Here is a tiny trained network, its code and every weight. The questions are about switching its units off for an input and a class, where a switched-off unit gives its printed mean instead of its output.

import numpy as np


def w(rows, s, z=0):
    codes = np.array(rows[::2]) - 128.0
    scale = np.full(codes.shape[1], s)
    scale[-1] = z or s
    return codes * scale


def norm(h):
    return h / np.sqrt((h * h).mean(-1, keepdims=True) + 1e-5)


def f(y):
    return y / 2 * (1 + np.tanh(0.7978845608 * (y + 0.044715 * y**3)))


def log_softmax(a):
    a = a - a.max(-1, keepdims=True)
    return a - np.log(np.exp(a).sum(-1, keepdims=True))


def net(x, mask):
    res = np.array(x, float).reshape(1, 7) / 4 @ E
    u = 0
    for l in range(3):
        y = f(norm(res) @ A[l][:, :-1].T + A[l][:, -1])
        res = res + np.where(mask[u : u + 5], y, B[l][:, -1]) @ B[l][:, :-1]
        u += 5
    return log_softmax(norm(res)[-1] @ U[:, :-1].T + U[:, -1])


A, B = {}, {}
E = w([
[132,143,202,141,125,180,135],'x0',
[124,50,139,203,146,139,104],'x1',
[153,147,122,122,107,163,64],'x2',
[157,112,82,120,119,163,179],'x3',
[114,169,75,185,107,74,139],'x4',
[115,158,181,170,48,136,113],'x5',
[129,131,140,166,106,111,254],'x6',
],0.0086)
A[0] = w([
[171,114,88,208,112,159,51,84],'L0N1',
[137,55,89,108,164,155,85,49],'L0N2',
[71,141,77,135,135,132,107,62],'L0N3',
[156,207,50,49,152,101,112,7],'L0N4',
[124,2,161,200,151,111,110,19],'L0N5',
],0.0098,0.0018)
B[0] = w([
[147,91,30,139,27,179,158,239],'L0N1',
[129,132,87,130,104,233,135,221],'L0N2',
[222,137,139,149,98,84,113,147],'L0N3',
[78,134,131,111,172,32,72,239],'L0N4',
[113,44,252,119,155,2,53,255],'L0N5',
],0.0076,0.0037)
A[1] = w([
[109,129,128,55,198,218,65,114],'L1N1',
[129,169,111,170,176,116,253,101],'L1N2',
[193,239,147,71,112,87,131,142],'L1N3',
[123,15,177,201,184,93,117,85],'L1N4',
[116,226,203,160,50,153,120,2],'L1N5',
],0.012,0.0022)
B[1] = w([
[236,132,152,106,141,116,232,220],'L1N1',
[189,114,138,185,48,96,197,228],'L1N2',
[36,132,76,76,168,50,44,212],'L1N3',
[62,77,249,140,117,132,30,255],'L1N4',
[39,168,154,154,164,239,164,210],'L1N5',
],0.013,0.0071)
A[2] = w([
[56,203,149,113,140,197,164,36],'L2N1',
[176,97,51,182,118,190,70,81],'L2N2',
[178,76,138,86,94,96,112,76],'L2N3',
[62,223,124,111,99,161,132,119],'L2N4',
[249,131,168,67,200,161,143,2],'L2N5',
],0.015,0.0039)
B[2] = w([
[3,149,91,181,119,193,138,242],'L2N1',
[127,144,79,82,19,171,61,182],'L2N2',
[135,195,131,161,162,175,146,202],'L2N3',
[106,170,114,112,191,130,194,246],'L2N4',
[215,95,110,83,227,233,126,254],'L2N5',
],0.018,0.0056)
U = w([
[176,95,117,188,48,71,219,66],'0',
[8,169,99,144,142,192,182,92],'1',
[97,47,224,156,109,137,71,251],'2',
[120,121,57,100,18,164,57,23],'3',
[197,101,119,61,210,199,135,171],'4',
[110,163,50,48,165,18,115,121],'5',
],0.013,0.0024)

Each question gives the input, the list of numbers given to net, and the class t.
The units are the neurons (one row each of A and B). Each row of codes is followed by its name. A weight is (code - 128) times the scale printed after its matrix; where a second scale follows, it is the last column's (A, B and U).
mask holds one flag per neuron, layer by layer. A switched-off neuron (its flag False) gives its mean, the last column of its row in B, instead of its output. The means were averaged over made-up inputs and are rounded, as every weight is.
A unit's drop is (log p(t) with every unit on - log p(t) with that unit switched off) / (log p(t) with every unit on - log p(t) with every unit switched off).
The circuit of an input: a set's keep is (log p(t) with only the set's units on - log p(t) with every unit switched off) / (log p(t) with every unit on - log p(t) with every unit switched off). Starting from the 12 units with the biggest drops (on a tie, the unit counted first), units are removed one at a time, each time the one whose removal leaves the highest keep (on an exact tie, the one counted first), for as long as the keep stays at least 0.8.
circuit, biggest first: the units of the circuit, biggest drop first
k most important neurons: the k neurons with the biggest drops, biggest first
k most important neurons of layer l: the k neurons of layer l with the biggest drops, biggest first
drop when u is switched off: that unit's drop, to one decimal
input [1,5,6,-2,-5,2,-4], class 4: circuit, biggest first	L1N1
input [-7,8,3,-3,5,7,-6], class 3: 2 most important neurons	L0N1; L2N2
input [-3,-2,0,6,1,-5,1], class 5: circuit, biggest first	L2N5; L2N1
input [-5,4,-6,5,-3,-1,8], class 2: 2 most important neurons	L1N4; L0N5
input [5,8,1,7,1,8,6], class 2: circuit, biggest first	L0N5; L1N4
input [-8,7,6,3,-4,-4,2], class 2: 2 most important neurons	L0N5; L1N4
input [-3,0,7,-3,3,-4,-5], class 3: circuit, biggest first	L0N1; L2N2
input [-8,0,7,-5,6,0,-4], class 3: circuit, biggest first	L0N1; L2N2
input [-8,-2,5,-2,3,-2,-4], class 5: 3 most important neurons	L0N4; L1N2; L2N1
input [-3,-4,-8,-5,8,-6,2], class 5: 4 most important neurons of layer 0	L0N4; L0N1; L0N2; L0N3
input [0,3,-1,8,-1,7,1], class 2: 3 most important neurons	L0N2; L0N5; L1N4
input [-5,-6,4,-2,4,4,1], class 5: 2 most important neurons	L0N4; L1N3
input [-8,8,-1,-1,0,-4,-3], class 2: 2 most important neurons	L0N5; L1N4
input [0,-7,-4,0,-1,-1,5], class 0: circuit, biggest first	L1N2
input [0,-7,0,8,7,-3,-8], class 5: drop when L0N5 is switched off	0.0
input [-4,4,4,-7,-6,-5,6], class 2: drop when L0N5 is switched off	0.2
input [-3,2,1,-5,-2,-3,2], class 2: drop when L0N5 is switched off	0.1
